Below are the code and all the weights of a small trained network. Each question names an input and a target symbol and asks about switching units off, where a switched-off unit gives its printed mean instead of its output.

import numpy as np


def w(rows, s, z=0):
    codes = np.array(rows[::2]) - 128.0
    scale = np.full(codes.shape[1], s)
    scale[-1] = z or s
    return codes * scale


def f(y):
    return y / 2 * (1 + np.tanh(0.7978845608 * (y + 0.044715 * y**3)))


def softmax(a):
    e = np.exp(a - a.max(-1, keepdims=True))
    return e / e.sum(-1, keepdims=True)


def log_softmax(a):
    a = a - a.max(-1, keepdims=True)
    return a - np.log(np.exp(a).sum(-1, keepdims=True))


def net(x, mask):
    ids = ['γδελμξπω'.index(c) for c in x.split()]
    T = len(ids)
    res = E[ids] + P[:T]
    r = res
    for j in range(3):
        rows = slice(4 * j, 4 * j + 4)
        q, k, v = (r @ M[0][rows].T for M in (Q, K, V))
        z = softmax(np.where(np.tri(T) > 0, q @ k.T / 4**0.5, -1e9)) @ v
        o = O[0][rows]
        res = res + np.where(mask[j], z, o[:, -1]) @ o[:, :-1]
    y = f(res @ A[0][:, :-1].T + A[0][:, -1])
    res = res + np.where(mask[3:7], y, B[0][:, -1]) @ B[0][:, :-1]
    return log_softmax(res[-1] @ U[:, :-1].T + U[:, -1])


Q, K, V, O, A, B = {}, {}, {}, {}, {}, {}
E = w([
[142,95,29,158,110],'γ',
[94,67,85,103,59],'δ',
[144,51,172,198,141],'ε',
[203,133,147,134,71],'λ',
[195,118,85,200,99],'μ',
[150,56,192,97,127],'ξ',
[249,93,164,143,156],'π',
[107,114,147,225,84],'ω',
],0.015)
P = w([
[201,56,149,144,9],'0',
[95,178,112,107,163],'1',
[143,38,85,149,100],'2',
[102,176,125,97,165],'3',
[144,40,85,146,92],'4',
[101,174,130,92,166],'5',
[143,36,88,139,95],'6',
[104,175,132,89,167],'7',
[143,32,91,139,92],'8',
],0.014)
Q[0] = w([
[103,106,141,185,67],'h1',
[58,181,143,105,194],'h1',
[108,179,129,115,130],'h1',
[155,131,189,148,111],'h1',
[160,84,175,149,150],'h2',
[99,153,112,98,177],'h2',
[107,225,133,85,131],'h2',
[175,212,127,123,180],'h2',
[156,6,152,92,59],'h3',
[75,138,71,76,93],'h3',
[156,120,111,86,83],'h3',
[141,141,113,117,198],'h3',
],0.017)
K[0] = w([
[85,72,167,215,54],'h1',
[2,169,144,89,240],'h1',
[104,208,137,129,153],'h1',
[153,130,184,144,115],'h1',
[195,124,148,132,82],'h2',
[105,64,33,101,139],'h2',
[106,156,64,157,179],'h2',
[173,128,103,126,202],'h2',
[150,118,229,132,53],'h3',
[118,134,97,118,78],'h3',
[185,118,124,124,68],'h3',
[124,190,95,42,187],'h3',
],0.017)
V[0] = w([
[111,62,139,248,198],'h1',
[232,112,76,101,114],'h1',
[188,100,71,158,99],'h1',
[102,7,79,126,129],'h1',
[102,121,59,191,111],'h2',
[89,158,144,140,204],'h2',
[110,51,132,81,91],'h2',
[51,143,99,90,125],'h2',
[115,174,180,66,151],'h3',
[34,156,19,132,204],'h3',
[115,104,102,202,47],'h3',
[96,165,114,127,47],'h3',
],0.013)
O[0] = w([
[77,173,207,209,35,146],'h1',
[239,209,138,135,184,191],'h1',
[199,184,132,149,124,200],'h1',
[132,157,7,230,70,178],'h1',
[116,153,68,2,120,143],'h2',
[147,157,173,128,38,39],'h2',
[108,86,53,173,156,175],'h2',
[175,113,69,121,32,61],'h2',
[143,64,94,155,200,63],'h3',
[126,161,42,152,135,1],'h3',
[106,118,163,60,65,207],'h3',
[80,45,58,20,78,137],'h3',
],0.0091,0.023)
A[0] = w([
[128,218,136,212,254,94],'n1',
[62,86,22,120,114,99],'n2',
[49,215,80,100,168,168],'n3',
[121,30,160,88,91,3],'n4',
],0.0074,0.0041)
B[0] = w([
[249,105,200,113,62,251],'n1',
[24,200,129,187,208,168],'n2',
[121,2,128,175,149,151],'n3',
[239,78,104,87,131,163],'n4',
],0.0091,0.016)
U = w([
[80,128,113,135,194,254],'γ',
[1,135,215,160,132,242],'δ',
[80,131,204,122,164,17],'ε',
[120,149,106,140,93,81],'λ',
[41,242,199,54,191,176],'μ',
[92,2,135,187,135,62],'ξ',
[81,61,150,86,84,91],'π',
[51,89,186,78,236,132],'ω',
],0.0056,0.005)

Each question gives the input, a string of symbols that net reads in full, and the target symbol t.
The units are the heads (4 rows each of Q, K, V and O) and the neurons (one row each of A and B). Each row of codes is followed by its name. A weight is (code - 128) times the scale printed after its matrix; where a second scale follows, it is the last column's (O, A, B and U).
mask holds one flag per unit, heads first, then neurons. A switched-off unit (its flag False) gives its mean, the last column of its rows in O or B, instead of its output. The means were averaged over made-up inputs and are rounded, as every weight is.
A unit's drop is (log p(t) with every unit on - log p(t) with that unit switched off) / (log p(t) with every unit on - log p(t) with every unit switched off).
The circuit of an input: a set's keep is (log p(t) with only the set's units on - log p(t) with every unit switched off) / (log p(t) with every unit on - log p(t) with every unit switched off). Starting from all 7 units, units are removed one at a time, each time the one whose removal leaves the highest keep (on an exact tie, the one counted first), for as long as the keep stays at least 0.8.
circuit, biggest first: the units of the circuit, biggest drop first
most important unit: the unit with the biggest drop
top k neurons: the k neurons with the biggest drops, biggest first
which heads matter: for each layer, one digit per head in row order, 1 if its drop is at least 0.15 and else 0, layers parted by /
drop when u is switched off: that unit's drop, to one decimal
input ε ξ ε, target δ: circuit, biggest first -> h1, h3
input π ω μ ε ξ π ω ε, target ξ: top 2 neurons -> n1, n3
input ω ε π π ξ μ, target λ: circuit, biggest first -> h3, n1
input ω ω ε π ω ε δ ω ξ, target π: top 2 neurons -> n4, n2
input ω γ π ξ π γ π ξ λ, target π: which heads matter -> 001
input δ ξ ω ξ ω ω λ, target γ: circuit, biggest first -> h2, h1, n1
input μ γ ε π, target ε: circuit, biggest first -> h3, n1, h1, h2
input δ ξ ε μ λ π ω δ μ, target γ: circuit, biggest first -> h2, h1, n2
input λ ε π δ π ω μ π λ, target ω: most important unit -> h3
input δ μ λ ε μ ξ, target ω: which heads matter -> 100
input μ ω π γ, target γ: top 2 neurons -> n3, n1
input ε ω δ μ ξ ω μ, target δ: circuit, biggest first -> h3, h1, n1
input ε π ξ μ μ ε π π γ, target δ: circuit, biggest first -> h1, h3, n1
input λ δ ξ ε ω μ ε, target ω: circuit, biggest first -> h1, h2
input ω π ω λ μ, target π: circuit, biggest first -> h3
input μ δ ω μ π, target μ: circuit, biggest first -> h3, h1, h2
input ξ π γ μ ω γ ω ω π, target ξ: top 2 neurons -> n2, n1
input δ ε ω γ μ, target γ: drop when n2 is switched off -> 0.4
input π λ ε ω π π μ, target ε: drop when n1 is switched off -> 0.3
input γ ω ω ε ξ ω δ ω π, target λ: drop when n1 is switched off -> 0.2
input π λ λ ε λ ε ω ε ε, target ε: most important unit -> h1
